Here is a tiny trained network, its code and every weight. The questions are about switching its units off for an input and a class, where a switched-off unit gives its printed mean instead of its output.

import numpy as np


def w(rows, s, z=0):
    codes = np.array(rows[::2]) - 128.0
    scale = np.full(codes.shape[1], s)
    scale[-1] = z or s
    return codes * scale


def f(y):
    return y / 2 * (1 + np.tanh(0.7978845608 * (y + 0.044715 * y**3)))


def log_softmax(a):
    a = a - a.max(-1, keepdims=True)
    return a - np.log(np.exp(a).sum(-1, keepdims=True))


def net(x, mask):
    res = np.array(x, float).reshape(1, 4) / 4 @ E
    y = f(res @ A[0][:, :-1].T + A[0][:, -1])
    res = res + np.where(mask, y, B[0][:, -1]) @ B[0][:, :-1]
    return log_softmax(res[-1] @ U[:, :-1].T + U[:, -1])


A, B = {}, {}
E = w([
[30,117,73,62,121],'x0',
[100,65,156,182,254],'x1',
[62,227,168,217,90],'x2',
[122,108,160,110,113],'x3',
],0.0084)
A[0] = w([
[111,114,198,138,185,181],'neuron 1',
[185,123,147,170,118,98],'neuron 2',
[102,166,144,154,106,114],'neuron 3',
[198,190,108,86,5,5],'neuron 4',
[184,142,153,146,126,67],'neuron 5',
[63,201,160,194,41,102],'neuron 6',
[127,106,137,147,100,139],'neuron 7',
[1,131,56,81,88,101],'neuron 8',
[149,158,90,97,50,44],'neuron 9',
[102,181,159,161,101,86],'neuron 10',
[73,125,157,207,126,84],'neuron 11',
[251,151,178,191,93,123],'neuron 12',
[211,138,165,163,108,49],'neuron 13',
[84,136,121,189,75,86],'neuron 14',
[236,67,45,49,99,110],'neuron 15',
],0.0093,0.0021)
B[0] = w([
[132,113,94,178,139,192],'neuron 1',
[104,123,107,123,80,159],'neuron 2',
[150,100,138,72,136,167],'neuron 3',
[131,37,95,254,192,221],'neuron 4',
[84,151,125,94,137,148],'neuron 5',
[211,159,134,58,162,254],'neuron 6',
[121,132,134,113,143,132],'neuron 7',
[49,156,122,110,36,232],'neuron 8',
[80,105,146,187,173,178],'neuron 9',
[172,112,155,105,169,185],'neuron 10',
[196,106,122,159,137,195],'neuron 11',
[35,158,108,93,45,224],'neuron 12',
[65,150,131,88,106,171],'neuron 13',
[156,131,155,95,135,174],'neuron 14',
[215,192,172,83,148,245],'neuron 15',
],0.016,0.0075)
U = w([
[248,178,160,80,133,22],'0',
[63,177,113,102,51,118],'1',
[137,83,111,219,175,254],'2',
],0.011,0.00091)

Each question gives the input, the list of numbers given to net, and the class t.
The units are the neurons (one row each of A and B). Each row of codes is followed by its name. A weight is (code - 128) times the scale printed after its matrix; where a second scale follows, it is the last column's (A, B and U).
mask holds one flag per neuron, in row order. A switched-off neuron (its flag False) gives its mean, the last column of its row in B, instead of its output. The means were averaged over made-up inputs and are rounded, as every weight is.
A unit's drop is (log p(t) with every unit on - log p(t) with that unit switched off) / (log p(t) with every unit on - log p(t) with every unit switched off).
The circuit of an input: a set's keep is (log p(t) with only the set's units on - log p(t) with every unit switched off) / (log p(t) with every unit on - log p(t) with every unit switched off). Starting from the 12 units with the biggest drops (on a tie, the unit counted first), units are removed one at a time, each time the one whose removal leaves the highest keep (on an exact tie, the one counted first), for as long as the keep stays at least 0.8.
units of the circuit, in order: the units of the circuit, biggest drop first
k most important neurons: the k neurons with the biggest drops, biggest first
drop when u is switched off: that unit's drop, to one decimal
input [-1,-8,6,7], class 2: units of the circuit, in order -> [neuron 4]
input [-5,-8,7,2], class 2: 2 most important neurons -> [neuron 4; neuron 9]
input [5,-6,4,2], class 2: 2 most important neurons -> [neuron 4; neuron 12]
input [4,2,-1,-1], class 1: units of the circuit, in order -> [neuron 4; neuron 6]
input [-4,-8,-7,-3], class 2: 2 most important neurons -> [neuron 4; neuron 9]
input [-6,-5,1,7], class 1: 2 most important neurons -> [neuron 12; neuron 13]
input [3,4,1,8], class 2: 2 most important neurons -> [neuron 12; neuron 15]
input [-7,-8,-2,3], class 2: 2 most important neurons -> [neuron 4; neuron 8]
input [-7,7,-2,0], class 1: 2 most important neurons -> [neuron 12; neuron 4]
input [-6,7,8,-3], class 0: 2 most important neurons -> [neuron 6; neuron 4]
input [5,-2,6,6], class 0: 2 most important neurons -> [neuron 6; neuron 12]
input [-7,-8,3,8], class 2: 3 most important neurons -> [neuron 4; neuron 8; neuron 9]
input [8,4,-5,1], class 1: 2 most important neurons -> [neuron 8; neuron 6]
input [-7,7,4,-1], class 1: units of the circuit, in order -> [neuron 12]
input [-2,-7,3,2], class 2: drop when neuron 4 is switched off -> 1.1
input [-1,-5,8,2], class 0: drop when neuron 6 is switched off -> 2.5
input [-7,-2,-5,-2], class 1: drop when neuron 12 is switched off -> 0.6
